Below are the code and all the weights of a small trained network. Each question names an input and a target symbol and asks about switching units off, where a switched-off unit gives its printed mean instead of its output.

import numpy as np


def w(rows, s, z=0):
    codes = np.array(rows[::2]) - 128.0
    scale = np.full(codes.shape[1], s)
    scale[-1] = z or s
    return codes * scale


def f(y):
    return np.maximum(y, 0)


def softmax(a):
    e = np.exp(a - a.max(-1, keepdims=True))
    return e / e.sum(-1, keepdims=True)


def log_softmax(a):
    a = a - a.max(-1, keepdims=True)
    return a - np.log(np.exp(a).sum(-1, keepdims=True))


def net(x, mask):
    ids = ['βζθλπτφ'.index(c) for c in x.split()]
    T = len(ids)
    res = E[ids] + P[:T]
    u = 0
    for l in range(2):
        q, k, v = (res @ M[l].T for M in (Q, K, V))
        z = softmax(np.where(np.tri(T) > 0, q @ k.T / 2**0.5, -1e9)) @ v
        res = res + np.where(mask[u], z, O[l][:, -1]) @ O[l][:, :-1]
        u += 1
        y = f(res @ A[l][:, :-1].T + A[l][:, -1])
        res = res + np.where(mask[u : u + 12], y, B[l][:, -1]) @ B[l][:, :-1]
        u += 12
    return log_softmax(res[-1] @ U[:, :-1].T + U[:, -1])


Q, K, V, O, A, B = {}, {}, {}, {}, {}, {}
E = w([
[62,77,136],'β',
[126,105,83],'ζ',
[168,148,116],'θ',
[155,133,93],'λ',
[69,167,152],'π',
[126,119,58],'τ',
[135,117,253],'φ',
],0.024)
P = w([
[52,237,253],'0',
[31,81,83],'1',
[74,74,93],'2',
[99,82,95],'3',
[120,78,90],'4',
[140,77,91],'5',
[161,78,91],'6',
[171,80,91],'7',
[179,75,90],'8',
[191,73,89],'9',
[202,77,84],'10',
[210,68,85],'11',
],0.0059)
Q[0] = w([
[115,122,254],'0.h1',
[175,32,147],'0.h1',
],0.012)
K[0] = w([
[47,169,239],'0.h1',
[106,1,134],'0.h1',
],0.0062)
V[0] = w([
[102,109,188],'0.h1',
[2,44,103],'0.h1',
],0.0068)
O[0] = w([
[192,112,142,145],'0.h1',
[169,2,40,252],'0.h1',
],0.0053,0.0037)
A[0] = w([
[122,163,22,149],'0.n1',
[204,50,47,65],'0.n2',
[118,231,136,33],'0.n3',
[172,245,153,1],'0.n4',
[133,155,43,197],'0.n5',
[129,155,86,169],'0.n6',
[156,103,141,36],'0.n7',
[96,232,140,33],'0.n8',
[132,100,85,47],'0.n9',
[148,127,61,86],'0.n10',
[166,148,45,240],'0.n11',
[147,69,207,147],'0.n12',
],0.012,0.0054)
B[0] = w([
[155,90,155,218],'0.n1',
[122,200,112,254],'0.n2',
[84,87,150,137],'0.n3',
[83,113,251,136],'0.n4',
[174,139,155,223],'0.n5',
[136,117,159,173],'0.n6',
[123,142,123,132],'0.n7',
[93,88,150,142],'0.n8',
[127,163,114,166],'0.n9',
[132,148,175,183],'0.n10',
[211,156,177,242],'0.n11',
[198,172,98,189],'0.n12',
],0.013,0.0095)
Q[1] = w([
[222,208,254],'1.h1',
[211,105,36],'1.h1',
],0.0084)
K[1] = w([
[129,5,185],'1.h1',
[155,129,135],'1.h1',
],0.014)
V[1] = w([
[4,14,222],'1.h1',
[85,2,6],'1.h1',
],0.007)
O[1] = w([
[157,157,24,200],'1.h1',
[236,1,126,4],'1.h1',
],0.0084,0.016)
A[1] = w([
[191,149,91,104],'1.n1',
[15,14,117,97],'1.n2',
[91,151,58,58],'1.n3',
[108,173,227,145],'1.n4',
[154,128,74,119],'1.n5',
[197,196,147,84],'1.n6',
[158,79,145,254],'1.n7',
[58,83,119,119],'1.n8',
[182,143,95,110],'1.n9',
[204,91,143,169],'1.n10',
[109,164,141,151],'1.n11',
[248,38,54,103],'1.n12',
],0.011,0.009)
B[1] = w([
[83,145,151,196],'1.n1',
[190,31,195,140],'1.n2',
[143,27,188,157],'1.n3',
[163,73,72,218],'1.n4',
[107,144,179,159],'1.n5',
[133,58,107,251],'1.n6',
[5,114,108,150],'1.n7',
[112,110,163,141],'1.n8',
[69,146,168,184],'1.n9',
[30,113,80,169],'1.n10',
[158,136,109,189],'1.n11',
[222,144,166,178],'1.n12',
],0.011,0.025)
U = w([
[130,23,240,71],'β',
[68,76,64,211],'ζ',
[1,199,103,178],'θ',
[109,209,68,245],'λ',
[207,156,199,145],'π',
[234,62,129,36],'τ',
[147,141,4,3],'φ',
],0.0086,0.0053)

Each question gives the input, a string of symbols that net reads in full, and the target symbol t.
The units are the heads (2 rows each of Q, K, V and O) and the neurons (one row each of A and B). Each row of codes is followed by its name. A weight is (code - 128) times the scale printed after its matrix; where a second scale follows, it is the last column's (O, A, B and U).
mask holds one flag per unit, layer by layer, with each layer's heads first. A switched-off unit (its flag False) gives its mean, the last column of its rows in O or B, instead of its output. The means were averaged over made-up inputs and are rounded, as every weight is.
A unit's drop is (log p(t) with every unit on - log p(t) with that unit switched off) / (log p(t) with every unit on - log p(t) with every unit switched off).
The circuit of an input: a set's keep is (log p(t) with only the set's units on - log p(t) with every unit switched off) / (log p(t) with every unit on - log p(t) with every unit switched off). Starting from the 12 units with the biggest drops (on a tie, the unit counted first), units are removed one at a time, each time the one whose removal leaves the highest keep (on an exact tie, the one counted first), for as long as the keep stays at least 0.8.
circuit, biggest first: the units of the circuit, biggest drop first
top k neurons: the k neurons with the biggest drops, biggest first
k most important neurons of layer l: the k neurons of layer l with the biggest drops, biggest first
input θ β ζ π θ ζ λ π λ β π β, target θ: top 3 neurons : 1.n6, 0.n12, 1.n12
input θ ζ π β φ θ, target θ: circuit, biggest first : 1.h1
input π β λ β θ β β θ, target π: top 2 neurons : 1.n12, 0.n11
input β ζ λ τ, target β: top 3 neurons : 1.n12, 0.n2, 0.n11
input π ζ ζ θ π β π β τ λ, target π: circuit, biggest first : 1.n12, 1.h1, 0.n11, 1.n4
input β π φ π π β θ ζ θ λ τ τ, target β: 3 most important neurons of layer 0 : 0.n2, 0.n12, 0.n11
input φ π ζ θ π λ, target φ: 3 most important neurons of layer 0 : 0.n4, 0.n12, 0.n2
input τ φ π, target β: circuit, biggest first : 0.n2, 1.n10
input β φ λ ζ τ φ τ β β β β θ, target β: circuit, biggest first : 1.h1, 0.n12
input θ β β π π λ λ τ, target θ: circuit, biggest first : 0.h1, 1.h1, 0.n4, 0.n2
input τ φ θ π φ ζ θ, target τ: top 3 neurons : 0.n1, 0.n12, 1.n4
input τ β θ ζ π θ, target τ: top 2 neurons : 0.n2, 0.n1
input ζ τ τ π β λ, target ζ: top 2 neurons : 0.n2, 1.n10
input β β ζ ζ π β φ ζ π π ζ, target β: top 3 neurons : 1.n12, 0.n12, 0.n11
input φ τ φ φ ζ π π φ, target φ: top 4 neurons : 0.n4, 0.n2, 1.n4, 0.n12
input λ τ τ π, target β: top 2 neurons : 0.n11, 0.n2
input λ τ π τ ζ τ, target λ: top 3 neurons : 0.n2, 0.n4, 0.n3
input π ζ β, target β: circuit, biggest first : 1.h1
input π π λ π θ θ φ β β ζ ζ β, target θ: top 4 neurons : 0.n12, 1.n6, 0.n11, 1.n12
input π θ φ π β θ, target π: top 4 neurons : 1.n12, 0.n12, 0.n11, 0.n8
input τ β π ζ, target τ: 3 most important neurons of layer 0 : 0.n1, 0.n2, 0.n11
input β π β φ π ζ λ, target β: top 3 neurons : 1.n12, 0.n12, 0.n2
input θ ζ ζ β β λ, target θ: top 2 neurons : 1.n9, 1.n1
input ζ π π π β λ β τ τ β θ β, target λ: top 3 neurons : 1.n6, 0.n12, 1.n4
input β θ π θ, target β: 4 most important neurons of layer 0 : 0.n11, 0.n2, 0.n5, 0.n10
input π φ β ζ θ π φ, target π: 2 most important neurons of layer 0 : 0.n12, 0.n2
input β θ π π φ β τ λ λ, target β: 4 most important neurons of layer 0 : 0.n2, 0.n12, 0.n11, 0.n5
input τ ζ π ζ λ τ, target τ: most important neuron of layer 0 : 0.n1
input λ θ λ θ β φ ζ β β λ π θ, target λ: 3 most important neurons of layer 0 : 0.n2, 0.n4, 0.n12
input θ λ θ π φ τ β, target β: 2 most important neurons of layer 0 : 0.n11, 0.n5
